Below are the code and all the weights of a small trained network. Each question names an input and a class and asks about switching units off, where a switched-off unit gives its printed mean instead of its output.

import numpy as np


def w(rows, s, z=0):
    codes = np.array(rows[::2]) - 128.0
    scale = np.full(codes.shape[1], s)
    scale[-1] = z or s
    return codes * scale


def f(y):
    return np.maximum(y, 0)


def log_softmax(a):
    a = a - a.max(-1, keepdims=True)
    return a - np.log(np.exp(a).sum(-1, keepdims=True))


def net(x, mask):
    res = np.array(x, float).reshape(1, 8) / 4 @ E
    y = f(res @ A[0][:, :-1].T + A[0][:, -1])
    res = res + np.where(mask, y, B[0][:, -1]) @ B[0][:, :-1]
    return log_softmax(res[-1] @ U[:, :-1].T + U[:, -1])


A, B = {}, {}
E = w([
[151,144,58,143,79,28,172,162],'x0',
[103,55,172,167,116,98,168,199],'x1',
[154,121,97,119,15,179,60,179],'x2',
[99,35,74,82,245,78,131,91],'x3',
[106,149,171,73,202,170,60,147],'x4',
[152,41,127,2,197,235,173,185],'x5',
[172,12,118,55,150,171,119,97],'x6',
[111,132,149,21,157,56,169,167],'x7',
],0.0085)
A[0] = w([
[2,110,196,89,221,104,68,60,189],'neuron 1',
[186,68,163,40,109,177,117,181,218],'neuron 2',
[217,95,8,83,159,116,117,100,161],'neuron 3',
[108,147,196,89,229,96,146,95,138],'neuron 4',
[88,162,134,224,160,138,133,86,252],'neuron 5',
[176,69,164,164,149,148,113,112,64],'neuron 6',
[172,175,118,101,92,149,156,54,114],'neuron 7',
[120,13,108,141,93,65,58,103,110],'neuron 8',
],0.0093,0.0036)
B[0] = w([
[93,128,139,156,83,156,69,95,249],'neuron 1',
[151,87,138,9,132,172,99,98,236],'neuron 2',
[160,104,72,104,180,23,190,154,205],'neuron 3',
[51,165,129,129,43,149,60,58,224],'neuron 4',
[193,77,88,83,96,59,78,81,232],'neuron 5',
[104,106,124,103,109,137,114,163,162],'neuron 6',
[121,182,106,146,110,168,71,103,168],'neuron 7',
[96,152,82,157,63,151,134,123,181],'neuron 8',
],0.012,0.013)
U = w([
[201,51,74,77,196,82,113,92,161],'0',
[24,111,169,159,74,79,174,161,197],'1',
[152,174,147,209,78,74,116,171,254],'2',
[115,64,220,66,187,208,77,150,154],'3',
[80,38,93,184,197,112,254,107,2],'4',
[67,143,123,207,58,185,26,33,164],'5',
[119,101,109,201,233,159,106,165,15],'6',
],0.0085,0.0047)

Each question gives the input, the list of numbers given to net, and the class t.
The units are the neurons (one row each of A and B). Each row of codes is followed by its name. A weight is (code - 128) times the scale printed after its matrix; where a second scale follows, it is the last column's (A, B and U).
mask holds one flag per neuron, in row order. A switched-off neuron (its flag False) gives its mean, the last column of its row in B, instead of its output. The means were averaged over made-up inputs and are rounded, as every weight is.
A unit's drop is (log p(t) with every unit on - log p(t) with that unit switched off) / (log p(t) with every unit on - log p(t) with every unit switched off).
The circuit of an input: a set's keep is (log p(t) with only the set's units on - log p(t) with every unit switched off) / (log p(t) with every unit on - log p(t) with every unit switched off). Starting from all 8 units, units are removed one at a time, each time the one whose removal leaves the highest keep (on an exact tie, the one counted first), for as long as the keep stays at least 0.8.
circuit, biggest first: the units of the circuit, biggest drop first
unit that matters most: the unit with the biggest drop
k most important neurons: the k neurons with the biggest drops, biggest first
drop of u: that unit's drop, to one decimal
input [6,3,-6,5,-4,-7,-2,-6], class 0: circuit, biggest first => (neuron 5)
input [-2,1,0,-7,-2,-8,-5,8], class 2: 2 most important neurons => (neuron 4; neuron 1)
input [2,4,8,2,1,5,5,-6], class 0: 3 most important neurons => (neuron 3; neuron 1; neuron 4)
input [5,1,4,6,-2,-5,-5,5], class 2: circuit, biggest first => (neuron 2; neuron 4)
input [-7,4,3,-3,-4,5,-8,-3], class 3: 3 most important neurons => (neuron 4; neuron 1; neuron 8)
input [-8,2,3,8,5,1,4,-3], class 5: 3 most important neurons => (neuron 1; neuron 4; neuron 8)
input [1,-2,7,1,-4,3,-5,0], class 2: circuit, biggest first => (neuron 5; neuron 4; neuron 1)
input [8,-6,7,-5,3,0,-1,-3], class 2: circuit, biggest first => (neuron 4; neuron 1)
input [3,-1,2,8,-6,1,-3,8], class 4: circuit, biggest first => (neuron 5; neuron 2; neuron 3)
input [-2,2,-1,-7,-5,3,-6,0], class 2: circuit, biggest first => (neuron 4; neuron 2)
input [4,-7,-2,-6,-2,0,3,2], class 0: 4 most important neurons => (neuron 4; neuron 1; neuron 8; neuron 3)
input [-1,-5,-2,2,-1,8,-2,4], class 3: 4 most important neurons => (neuron 5; neuron 4; neuron 2; neuron 1)
input [-4,4,8,2,-6,3,-1,2], class 3: circuit, biggest first => (neuron 5; neuron 2)
input [-7,-2,8,7,-5,6,-4,-7], class 0: unit that matters most => neuron 3
input [7,7,-1,1,5,-2,3,3], class 1: 2 most important neurons => (neuron 5; neuron 1)
input [3,-8,-7,8,3,5,0,3], class 5: 2 most important neurons => (neuron 4; neuron 1)
input [5,8,-3,7,8,8,7,-2], class 3: 3 most important neurons => (neuron 2; neuron 5; neuron 1)
input [-8,1,2,3,-8,0,1,6], class 3: 2 most important neurons => (neuron 5; neuron 4)
input [-8,7,-1,2,-3,3,-3,4], class 5: 3 most important neurons => (neuron 4; neuron 1; neuron 3)
input [4,2,3,-4,-8,-7,-4,0], class 2: unit that matters most => neuron 4
input [1,3,4,-5,-1,6,-5,-6], class 3: 2 most important neurons => (neuron 4; neuron 1)
input [4,-1,8,-1,4,6,6,-6], class 0: drop of neuron 3 => 1.2
input [3,5,1,2,-6,0,-3,-4], class 1: drop of neuron 7 => 0.2
input [-8,3,8,-6,-6,6,-5,-6], class 3: drop of neuron 4 => 0.2
